Below is a small trained network, with its code and all its weights. Each question gives an input and a target symbol and asks what happens when units are switched off, that is, made to give their printed mean instead of their output.

import numpy as np


def w(rows, s, z=0):
    codes = np.array(rows[::2]) - 128.0
    scale = np.full(codes.shape[1], s)
    scale[-1] = z or s
    return codes * scale


def f(y):
    return y / 2 * (1 + np.tanh(0.7978845608 * (y + 0.044715 * y**3)))


def softmax(a):
    e = np.exp(a - a.max(-1, keepdims=True))
    return e / e.sum(-1, keepdims=True)


def log_softmax(a):
    a = a - a.max(-1, keepdims=True)
    return a - np.log(np.exp(a).sum(-1, keepdims=True))


def net(x, mask):
    ids = ['δζξστφ'.index(c) for c in x.split()]
    T = len(ids)
    res = E[ids] + P[:T]
    r = res
    for j in range(2):
        rows = slice(3 * j, 3 * j + 3)
        q, k, v = (r @ M[0][rows].T for M in (Q, K, V))
        z = softmax(np.where(np.tri(T) > 0, q @ k.T / 3**0.5, -1e9)) @ v
        o = O[0][rows]
        res = res + np.where(mask[j], z, o[:, -1]) @ o[:, :-1]
    y = f(res @ A[0][:, :-1].T + A[0][:, -1])
    res = res + np.where(mask[2:26], y, B[0][:, -1]) @ B[0][:, :-1]
    return log_softmax(res[-1] @ U[:, :-1].T + U[:, -1])


Q, K, V, O, A, B = {}, {}, {}, {}, {}, {}
E = w([
[104,83,80,136,65,232,169,53],'δ',
[125,103,67,197,100,166,143,196],'ζ',
[95,56,75,178,84,157,57,29],'ξ',
[22,143,151,130,127,111,215,164],'σ',
[121,65,175,101,95,152,83,167],'τ',
[157,165,255,161,213,218,138,83],'φ',
],0.018)
P = w([
[215,129,195,186,139,91,218,87],'0',
[188,157,173,159,86,136,147,123],'1',
[148,131,141,146,93,160,136,137],'2',
[133,123,119,137,110,163,129,148],'3',
[131,136,115,118,123,151,115,155],'4',
[123,126,103,109,144,144,112,164],'5',
[119,125,93,98,162,132,107,173],'6',
[121,130,92,84,180,118,100,180],'7',
[110,112,78,76,198,107,100,187],'8',
[115,124,80,63,216,92,92,193],'9',
[110,117,68,53,231,73,89,202],'10',
[110,115,66,43,248,59,86,210],'11',
],0.012)
Q[0] = w([
[105,123,154,110,138,135,126,112],'h1',
[170,136,109,188,148,96,121,83],'h1',
[189,142,96,93,142,150,183,110],'h1',
[57,180,155,83,115,140,248,202],'h2',
[91,119,146,96,116,111,192,75],'h2',
[182,91,97,134,118,165,109,180],'h2',
],0.018)
K[0] = w([
[88,129,124,92,181,153,117,114],'h1',
[95,92,181,225,115,86,126,98],'h1',
[164,119,141,84,108,166,214,119],'h1',
[63,135,148,115,132,130,200,153],'h2',
[155,118,152,157,27,92,180,126],'h2',
[143,148,36,9,176,109,92,110],'h2',
],0.013)
V[0] = w([
[199,104,216,25,169,121,132,93],'h1',
[255,70,122,200,120,150,135,228],'h1',
[178,16,119,134,93,119,160,15],'h1',
[205,144,141,226,152,198,132,146],'h2',
[163,214,72,71,226,216,125,151],'h2',
[108,204,229,72,111,228,159,55],'h2',
],0.0088)
O[0] = w([
[117,37,153,194,82,136,64,140,83],'h1',
[151,245,158,57,102,96,56,100,182],'h1',
[121,148,170,175,203,143,117,185,255],'h1',
[123,1,66,111,148,117,178,143,206],'h2',
[50,122,117,135,119,187,208,178,95],'h2',
[85,149,110,109,147,101,93,153,214],'h2',
],0.0088,0.006)
A[0] = w([
[171,112,138,142,50,145,147,92,172],'n1',
[160,134,175,139,142,108,160,124,106],'n2',
[120,124,132,179,89,161,113,160,161],'n3',
[143,159,230,168,108,155,162,104,72],'n4',
[85,119,131,83,139,139,99,83,191],'n5',
[101,142,117,107,112,152,80,150,78],'n6',
[123,104,153,112,120,104,109,147,47],'n7',
[161,130,192,131,134,164,155,87,114],'n8',
[176,146,168,168,112,95,153,142,136],'n9',
[163,161,120,122,154,122,149,128,101],'n10',
[111,107,142,127,136,122,104,124,86],'n11',
[140,172,155,167,81,166,176,112,50],'n12',
[106,104,128,139,125,102,142,114,140],'n13',
[116,132,110,114,130,109,152,135,1],'n14',
[137,130,131,128,125,131,126,116,99],'n15',
[136,119,111,146,51,170,120,34,117],'n16',
[118,138,115,152,88,134,120,101,181],'n17',
[132,119,126,124,136,108,180,110,46],'n18',
[121,111,85,118,136,145,105,129,73],'n19',
[150,124,146,182,10,186,155,3,53],'n20',
[122,145,162,129,138,99,104,147,121],'n21',
[75,99,66,115,125,122,137,121,68],'n22',
[136,92,57,114,108,118,138,139,120],'n23',
[111,98,69,108,132,101,131,120,29],'n24',
],0.022,0.0037)
B[0] = w([
[99,159,77,152,132,73,73,121,144],'n1',
[106,109,143,174,55,138,120,142,156],'n2',
[160,119,127,71,204,161,184,141,173],'n3',
[148,240,161,173,111,149,38,82,179],'n4',
[166,116,78,130,185,116,145,151,254],'n5',
[109,124,174,140,55,110,90,147,199],'n6',
[103,104,187,133,117,136,98,171,172],'n7',
[111,55,155,135,87,133,218,147,177],'n8',
[134,142,100,38,211,139,155,178,159],'n9',
[87,93,153,185,127,143,115,83,175],'n10',
[114,211,80,122,115,115,142,83,185],'n11',
[232,187,164,65,158,171,92,162,142],'n12',
[153,169,109,160,88,135,160,102,138],'n13',
[183,155,100,150,135,143,182,118,154],'n14',
[63,152,131,128,169,135,144,165,120],'n15',
[146,65,191,89,151,204,253,190,173],'n16',
[136,173,134,164,153,139,170,201,132],'n17',
[157,169,125,108,159,154,73,117,136],'n18',
[121,90,106,116,126,72,95,67,222],'n19',
[70,171,174,233,20,106,18,48,157],'n20',
[120,6,107,113,94,148,166,102,195],'n21',
[138,183,140,169,113,105,60,95,252],'n22',
[129,97,108,98,182,108,202,136,202],'n23',
[106,146,169,130,90,184,147,156,168],'n24',
],0.015,0.0071)
U = w([
[96,134,182,171,107,166,149,104,180],'δ',
[189,118,131,3,202,170,187,155,233],'ζ',
[103,149,110,150,169,116,19,49,12],'ξ',
[174,207,170,98,129,157,95,125,103],'σ',
[118,131,159,85,96,114,85,142,234],'τ',
[121,170,136,118,99,109,126,120,8],'φ',
],0.0075,0.0014)

Each question gives the input, a string of symbols that net reads in full, and the target symbol t.
The units are the heads (3 rows each of Q, K, V and O) and the neurons (one row each of A and B). Each row of codes is followed by its name. A weight is (code - 128) times the scale printed after its matrix; where a second scale follows, it is the last column's (O, A, B and U).
mask holds one flag per unit, heads first, then neurons. A switched-off unit (its flag False) gives its mean, the last column of its rows in O or B, instead of its output. The means were averaged over made-up inputs and are rounded, as every weight is.
A unit's drop is (log p(t) with every unit on - log p(t) with that unit switched off) / (log p(t) with every unit on - log p(t) with every unit switched off).
The circuit of an input: a set's keep is (log p(t) with only the set's units on - log p(t) with every unit switched off) / (log p(t) with every unit on - log p(t) with every unit switched off). Starting from the 12 units with the biggest drops (on a tie, the unit counted first), units are removed one at a time, each time the one whose removal leaves the highest keep (on an exact tie, the one counted first), for as long as the keep stays at least 0.8.
circuit, biggest first: the units of the circuit, biggest drop first
top k neurons: the k neurons with the biggest drops, biggest first
which heads matter: for each layer, one digit per head in row order, 1 if its drop is at least 0.15 and else 0, layers parted by /
drop of u: that unit's drop, to one decimal
input τ σ τ ζ σ τ ζ δ, target δ: circuit, biggest first => [n20; n16; h2]
input φ σ ζ δ δ δ φ ξ σ ζ, target δ: circuit, biggest first => [n5; h2]
input σ φ τ φ, target ζ: circuit, biggest first => [n3; h1]
input δ ζ σ ζ σ, target ζ: which heads matter => 11
input δ ζ ζ φ σ ζ ζ σ δ σ ζ, target σ: circuit, biggest first => [h1; h2]
input ξ φ σ δ δ τ ξ φ δ δ ξ σ, target δ: top 2 neurons => [n21; n24]
input φ δ δ, target ζ: circuit, biggest first => [n3]
input ξ τ τ τ δ δ σ ξ, target ζ: circuit, biggest first => [h1; h2; n22; n20]
input φ φ δ φ δ δ δ φ φ σ, target σ: circuit, biggest first => [n4; h2]
input φ σ τ τ σ ξ φ φ ξ δ, target δ: circuit, biggest first => [n20; n16; h2; h1]
input φ φ ξ, target δ: circuit, biggest first => [n20; n16]
input ζ φ σ δ φ φ δ τ, target τ: circuit, biggest first => [n6; h1]
input δ ξ φ ξ σ φ ζ τ τ δ δ, target ξ: top 2 neurons => [n22; n19]
input τ ζ φ ζ φ ξ φ, target ξ: top 2 neurons => [n22; n16]
input ζ φ δ ξ σ δ, target ζ: which heads matter => 10
input φ δ τ φ ζ ζ φ σ σ, target σ: which heads matter => 10
input σ ζ σ, target ζ: top 2 neurons => [n22; n21]
input ζ σ τ τ τ σ, target τ: which heads matter => 11
input δ ζ ζ ξ φ, target δ: which heads matter => 00
input φ δ δ φ φ δ τ σ δ δ ζ σ, target δ: circuit, biggest first => [h2; n10]
input φ σ τ τ τ σ, target τ: circuit, biggest first => [h2; h1; n6; n21]
input φ ξ φ δ ξ δ φ ξ ξ τ, target τ: circuit, biggest first => [n6; n7]
input φ ζ ξ τ δ ζ ζ ζ ζ φ ζ, target φ: top 4 neurons => [n22; n23; n24; n14]
input δ δ σ ζ ζ ζ σ ζ, target σ: top 2 neurons => [n12; n21]
input φ δ φ δ δ ζ, target ζ: top 4 neurons => [n23; n3; n20; n4]
input ξ φ σ φ ξ, target ζ: drop of n3 => 0.1
input ζ δ τ δ δ φ δ, target ξ: drop of h1 => 3.3
